Below is a small trained network, with its code and all its weights. Each question gives an input and a class and asks what happens when units are switched off, that is, made to give their printed mean instead of their output.

import numpy as np


def w(rows, s, z=0):
    codes = np.array(rows[::2]) - 128.0
    scale = np.full(codes.shape[1], s)
    scale[-1] = z or s
    return codes * scale


def norm(h):
    return h / np.sqrt((h * h).mean(-1, keepdims=True) + 1e-5)


def f(y):
    return y / 2 * (1 + np.tanh(0.7978845608 * (y + 0.044715 * y**3)))


def log_softmax(a):
    a = a - a.max(-1, keepdims=True)
    return a - np.log(np.exp(a).sum(-1, keepdims=True))


def net(x, mask):
    res = np.array(x, float).reshape(1, 7) / 4 @ E
    u = 0
    for l in range(4):
        y = f(norm(res) @ A[l][:, :-1].T + A[l][:, -1])
        res = res + np.where(mask[u : u + 3], y, B[l][:, -1]) @ B[l][:, :-1]
        u += 3
    return log_softmax(norm(res)[-1] @ U[:, :-1].T + U[:, -1])


A, B = {}, {}
E = w([
[168,184,117,184,138,108],'x0',
[130,129,116,124,122,127],'x1',
[146,179,222,108,126,148],'x2',
[130,149,94,119,113,130],'x3',
[132,113,134,142,114,117],'x4',
[126,112,157,133,149,127],'x5',
[94,112,141,103,112,2],'x6',
],0.0085)
A[0] = w([
[195,152,141,99,173,219,8],'L0N1',
[172,74,84,60,85,52,198],'L0N2',
[155,57,177,154,84,254,41],'L0N3',
],0.0058,0.0017)
B[0] = w([
[2,19,174,228,59,64,223],'L0N1',
[115,100,120,200,202,94,222],'L0N2',
[17,208,12,141,76,69,250],'L0N3',
],0.0064,0.0027)
A[1] = w([
[174,182,253,82,21,163,252],'L1N1',
[115,172,135,224,229,46,200],'L1N2',
[72,62,139,55,198,195,121],'L1N3',
],0.006,0.0013)
B[1] = w([
[199,12,20,167,243,169,235],'L1N1',
[184,196,129,254,91,189,254],'L1N2',
[189,191,140,113,148,99,162],'L1N3',
],0.008,0.0037)
A[2] = w([
[128,150,171,132,154,2,113],'L2N1',
[117,115,144,57,86,82,218],'L2N2',
[81,30,108,54,154,108,252],'L2N3',
],0.0077,0.0018)
B[2] = w([
[55,161,192,148,114,254,208],'L2N1',
[144,227,106,175,138,196,136],'L2N2',
[162,167,123,58,149,40,252],'L2N3',
],0.01,0.0033)
A[3] = w([
[57,66,97,186,129,72,35],'L3N1',
[155,127,97,147,255,125,124],'L3N2',
[118,146,130,193,191,58,252],'L3N3',
],0.0069,0.002)
B[3] = w([
[76,29,122,121,25,110,170],'L3N1',
[254,56,131,167,165,108,213],'L3N2',
[183,91,161,61,169,239,254],'L3N3',
],0.0096,0.0037)
U = w([
[133,125,141,99,108,156,255],'0',
[175,40,118,121,153,97,117],'1',
[32,180,170,153,112,191,58],'2',
[149,228,138,132,169,66,152],'3',
[110,118,145,149,141,129,52],'4',
[210,109,180,55,3,163,77],'5',
],0.0064,0.0027)

Each question gives the input, the list of numbers given to net, and the class t.
The units are the neurons (one row each of A and B). Each row of codes is followed by its name. A weight is (code - 128) times the scale printed after its matrix; where a second scale follows, it is the last column's (A, B and U).
mask holds one flag per neuron, layer by layer. A switched-off neuron (its flag False) gives its mean, the last column of its row in B, instead of its output. The means were averaged over made-up inputs and are rounded, as every weight is.
A unit's drop is (log p(t) with every unit on - log p(t) with that unit switched off) / (log p(t) with every unit on - log p(t) with every unit switched off).
The circuit of an input: a set's keep is (log p(t) with only the set's units on - log p(t) with every unit switched off) / (log p(t) with every unit on - log p(t) with every unit switched off). Starting from all 12 units, units are removed one at a time, each time the one whose removal leaves the highest keep (on an exact tie, the one counted first), for as long as the keep stays at least 0.8.
units of the circuit, in order: the units of the circuit, biggest drop first
k most important neurons: the k neurons with the biggest drops, biggest first
top k neurons in layer l: the k neurons of layer l with the biggest drops, biggest first
drop of u: that unit's drop, to one decimal
input [-6,3,7,-2,1,-7,1], class 1: units of the circuit, in order => (L1N1)
input [-4,-3,2,-2,1,1,3], class 3: units of the circuit, in order => (L2N3; L2N2)
input [-7,-7,4,6,-6,-3,5], class 3: 2 most important neurons => (L2N3; L2N2)
input [-4,1,-1,0,-7,-1,6], class 2: 2 most important neurons => (L2N1; L1N1)
input [-8,-2,-6,3,-6,-3,5], class 3: units of the circuit, in order => (L2N3; L1N1; L2N2)
input [-5,-6,8,-4,5,-7,-6], class 1: 3 most important neurons => (L1N1; L1N2; L2N1)
input [-1,2,5,2,5,6,6], class 2: 3 most important neurons => (L2N1; L0N2; L3N2)
input [-6,2,-4,5,7,-4,-1], class 3: 4 most important neurons => (L1N2; L2N3; L1N1; L0N1)
input [-7,0,5,-4,7,-1,1], class 3: 2 most important neurons => (L2N3; L1N2)
input [-2,-2,-2,2,1,4,4], class 2: 4 most important neurons => (L1N1; L2N1; L3N2; L2N3)
input [6,-1,-2,1,-5,7,5], class 5: 3 most important neurons => (L1N2; L3N3; L0N3)
input [-3,-4,6,-3,-5,5,1], class 1: units of the circuit, in order => (L1N1; L3N2)
input [5,-1,7,3,-8,-3,-7], class 1: 3 most important neurons => (L1N1; L2N1; L3N2)
input [-8,2,8,-3,7,1,0], class 1: units of the circuit, in order => (L1N1)
input [-6,-4,2,1,3,4,0], class 3: 2 most important neurons => (L1N2; L0N3)
input [-7,-4,3,2,-1,-5,8], class 2: 2 most important neurons => (L2N1; L0N2)
input [0,3,1,0,1,1,6], class 2: 2 most important neurons => (L2N1; L1N1)
input [5,1,5,3,6,-4,8], class 2: 3 most important neurons => (L2N1; L3N2; L2N3)
input [-5,8,2,-5,7,2,8], class 2: drop of L0N2 => 0.2
input [-7,3,-5,2,-6,6,-2], class 3: drop of L1N1 => 0.2
input [0,-2,8,7,7,5,0], class 1: drop of L1N1 => 1.6
input [0,1,2,0,0,4,6], class 2: units of the circuit, in order => (L2N1)
input [5,1,0,-4,-7,7,1], class 5: top 2 neurons in layer 0 => (L0N3; L0N2)
input [8,-3,-3,-5,-7,-1,8], class 2: top 2 neurons in layer 2 => (L2N1; L2N3)
